Below is a small trained network, with its code and all its weights. Each question gives an input and a target symbol and asks what happens when units are switched off, that is, made to give their printed mean instead of their output.

import numpy as np


def w(rows, s, z=0):
    codes = np.array(rows[::2]) - 128.0
    scale = np.full(codes.shape[1], s)
    scale[-1] = z or s
    return codes * scale


def norm(h):
    return h / np.sqrt((h * h).mean(-1, keepdims=True) + 1e-5)


def f(y):
    return y / 2 * (1 + np.tanh(0.7978845608 * (y + 0.044715 * y**3)))


def softmax(a):
    e = np.exp(a - a.max(-1, keepdims=True))
    return e / e.sum(-1, keepdims=True)


def log_softmax(a):
    a = a - a.max(-1, keepdims=True)
    return a - np.log(np.exp(a).sum(-1, keepdims=True))


def net(x, mask):
    ids = ['γδεζθλξπσφ'.index(c) for c in x.split()]
    T = len(ids)
    res = E[ids] + P[:T]
    r = norm(res)
    for j in range(3):
        rows = slice(4 * j, 4 * j + 4)
        q, k, v = (r @ M[0][rows].T for M in (Q, K, V))
        z = softmax(np.where(np.tri(T) > 0, q @ k.T / 4**0.5, -1e9)) @ v
        o = O[0][rows]
        res = res + np.where(mask[j], z, o[:, -1]) @ o[:, :-1]
    y = f(norm(res) @ A[0][:, :-1].T + A[0][:, -1])
    res = res + np.where(mask[3:7], y, B[0][:, -1]) @ B[0][:, :-1]
    return log_softmax(norm(res)[-1] @ U[:, :-1].T + U[:, -1])


Q, K, V, O, A, B = {}, {}, {}, {}, {}, {}
E = w([
[212,51,212,169,143,104],'γ',
[140,180,104,187,133,89],'δ',
[52,152,98,140,141,122],'ε',
[36,101,79,186,185,65],'ζ',
[71,85,102,193,109,83],'θ',
[151,124,131,99,234,137],'λ',
[131,122,116,187,211,147],'ξ',
[168,73,47,173,155,52],'π',
[113,130,164,103,167,4],'σ',
[109,133,220,206,73,119],'φ',
],0.011)
P = w([
[129,193,61,41,63,185],'0',
[111,239,60,149,138,126],'1',
[132,237,74,164,146,120],'2',
[87,131,101,152,156,144],'3',
[106,125,114,163,162,138],'4',
[126,121,126,177,166,129],'5',
[150,115,140,192,172,120],'6',
[186,115,155,202,181,115],'7',
[191,102,175,226,187,103],'8',
[207,73,194,254,210,94],'9',
],0.0064)
Q[0] = w([
[142,107,181,89,58,109],'head 0',
[211,163,43,42,2,218],'head 0',
[134,187,157,124,60,180],'head 0',
[77,105,88,150,144,73],'head 0',
[112,113,140,201,172,71],'head 1',
[141,136,115,124,98,121],'head 1',
[130,131,136,172,202,91],'head 1',
[121,109,115,63,63,157],'head 1',
[124,98,105,154,104,181],'head 2',
[92,92,173,151,166,110],'head 2',
[164,86,151,42,44,237],'head 2',
[122,101,154,67,51,125],'head 2',
],0.019)
K[0] = w([
[154,202,109,144,104,184],'head 0',
[7,167,88,82,77,175],'head 0',
[102,109,85,104,134,186],'head 0',
[152,100,205,134,132,131],'head 0',
[162,117,138,74,69,159],'head 1',
[105,134,153,119,122,150],'head 1',
[160,113,100,91,87,173],'head 1',
[103,138,137,164,174,65],'head 1',
[89,166,111,105,141,116],'head 2',
[125,107,114,187,135,104],'head 2',
[42,171,35,95,86,132],'head 2',
[100,163,76,128,139,180],'head 2',
],0.019)
V[0] = w([
[196,171,126,92,79,54],'head 0',
[162,169,87,45,213,145],'head 0',
[174,90,145,125,155,199],'head 0',
[65,196,253,110,127,144],'head 0',
[182,151,69,166,115,170],'head 1',
[184,114,169,121,141,123],'head 1',
[109,63,125,151,171,164],'head 1',
[130,105,133,164,142,27],'head 1',
[62,154,206,143,82,78],'head 2',
[193,176,58,191,129,207],'head 2',
[122,149,158,206,51,237],'head 2',
[158,138,192,63,93,154],'head 2',
],0.022)
O[0] = w([
[158,156,144,119,109,35,221],'head 0',
[111,60,163,131,144,96,111],'head 0',
[171,109,153,166,135,163,118],'head 0',
[89,186,201,105,127,162,47],'head 0',
[108,145,127,134,73,88,176],'head 1',
[161,134,88,98,133,121,75],'head 1',
[99,116,84,128,111,160,28],'head 1',
[174,169,133,124,105,174,128],'head 1',
[135,135,107,53,129,96,144],'head 2',
[134,116,112,160,141,253,99],'head 2',
[162,62,114,74,104,194,11],'head 2',
[170,109,183,103,121,119,69],'head 2',
],0.024,0.012)
A[0] = w([
[146,75,147,2,78,109,21],'neuron 0',
[57,110,127,118,108,133,201],'neuron 1',
[165,148,96,85,142,126,4],'neuron 2',
[185,137,153,131,117,115,135],'neuron 3',
],0.039,0.0018)
B[0] = w([
[120,1,98,63,112,110,200],'neuron 0',
[188,149,164,90,136,160,166],'neuron 1',
[130,100,171,141,140,67,187],'neuron 2',
[82,126,105,99,139,134,251],'neuron 3',
],0.032,0.013)
U = w([
[216,131,77,120,105,118,1],'γ',
[222,108,192,158,20,136,92],'δ',
[191,139,187,79,213,201,188],'ε',
[52,124,48,89,222,164,29],'ζ',
[133,169,41,74,71,181,162],'θ',
[118,47,232,197,152,134,83],'λ',
[87,91,154,161,139,225,236],'ξ',
[160,74,2,229,140,98,74],'π',
[111,181,163,107,134,23,153],'σ',
[133,4,115,39,81,117,191],'φ',
],0.007,0.0033)

Each question gives the input, a string of symbols that net reads in full, and the target symbol t.
The units are the heads (4 rows each of Q, K, V and O) and the neurons (one row each of A and B). Each row of codes is followed by its name. A weight is (code - 128) times the scale printed after its matrix; where a second scale follows, it is the last column's (O, A, B and U).
mask holds one flag per unit, heads first, then neurons. A switched-off unit (its flag False) gives its mean, the last column of its rows in O or B, instead of its output. The means were averaged over made-up inputs and are rounded, as every weight is.
A unit's drop is (log p(t) with every unit on - log p(t) with that unit switched off) / (log p(t) with every unit on - log p(t) with every unit switched off).
The circuit of an input: a set's keep is (log p(t) with only the set's units on - log p(t) with every unit switched off) / (log p(t) with every unit on - log p(t) with every unit switched off). Starting from all 7 units, units are removed one at a time, each time the one whose removal leaves the highest keep (on an exact tie, the one counted first), for as long as the keep stays at least 0.8.
units of the circuit, in order: the units of the circuit, biggest drop first
most important unit: the unit with the biggest drop
k most important neurons: the k neurons with the biggest drops, biggest first
which heads matter: for each layer, one digit per head in row order, 1 if its drop is at least 0.15 and else 0, layers parted by /
input σ ξ σ ε ξ ξ φ ξ ξ, target φ: units of the circuit, in order -> [head 2]
input σ π π ε λ γ π σ π, target ε: 2 most important neurons -> [neuron 0; neuron 3]
input θ ξ σ σ λ θ λ λ ζ ε, target λ: which heads matter -> 100
input σ θ γ, target ε: units of the circuit, in order -> [head 1; head 2]
input ε ξ π λ, target π: which heads matter -> 101
input φ φ π σ δ σ ε ξ γ π, target ζ: which heads matter -> 101
input λ θ ξ, target ξ: which heads matter -> 001
input σ ξ γ σ π σ ξ, target ε: units of the circuit, in order -> [head 1; head 2]
input φ σ σ λ σ γ ξ φ λ, target ζ: units of the circuit, in order -> [neuron 3; head 0; head 2; neuron 0]
input ξ γ σ δ ε π ξ δ σ, target δ: which heads matter -> 011
input σ σ λ λ π π γ π σ, target ε: units of the circuit, in order -> [head 1; head 0]
input δ λ σ λ φ ζ, target φ: which heads matter -> 001
input π γ σ σ σ, target θ: which heads matter -> 011
input γ π σ ζ σ λ, target φ: units of the circuit, in order -> [head 2; neuron 0]
input λ ξ σ λ π ζ, target π: units of the circuit, in order -> [head 0; head 2]
input π ξ λ λ γ λ, target θ: most important neuron -> [neuron 3]
input λ π γ, target π: which heads matter -> 111
input θ ε σ σ σ σ ξ π ε, target π: which heads matter -> 100
input ε λ ε λ γ π δ, target λ: which heads matter -> 111
input ε λ λ π, target π: which heads matter -> 100
input γ ε λ θ, target φ: which heads matter -> 001
input π π σ γ π, target θ: which heads matter -> 111
input ε δ ξ ζ, target ξ: which heads matter -> 001
input λ π λ ξ ζ γ σ φ ξ ζ, target π: most important unit -> head 1
input φ λ π λ γ γ γ π, target ζ: 3 most important neurons -> [neuron 3; neuron 0; neuron 2]
input ξ λ ξ σ λ π γ λ δ θ, target δ: 3 most important neurons -> [neuron 1; neuron 0; neuron 3]
input θ ε ζ σ π σ γ δ, target ξ: most important unit -> head 0
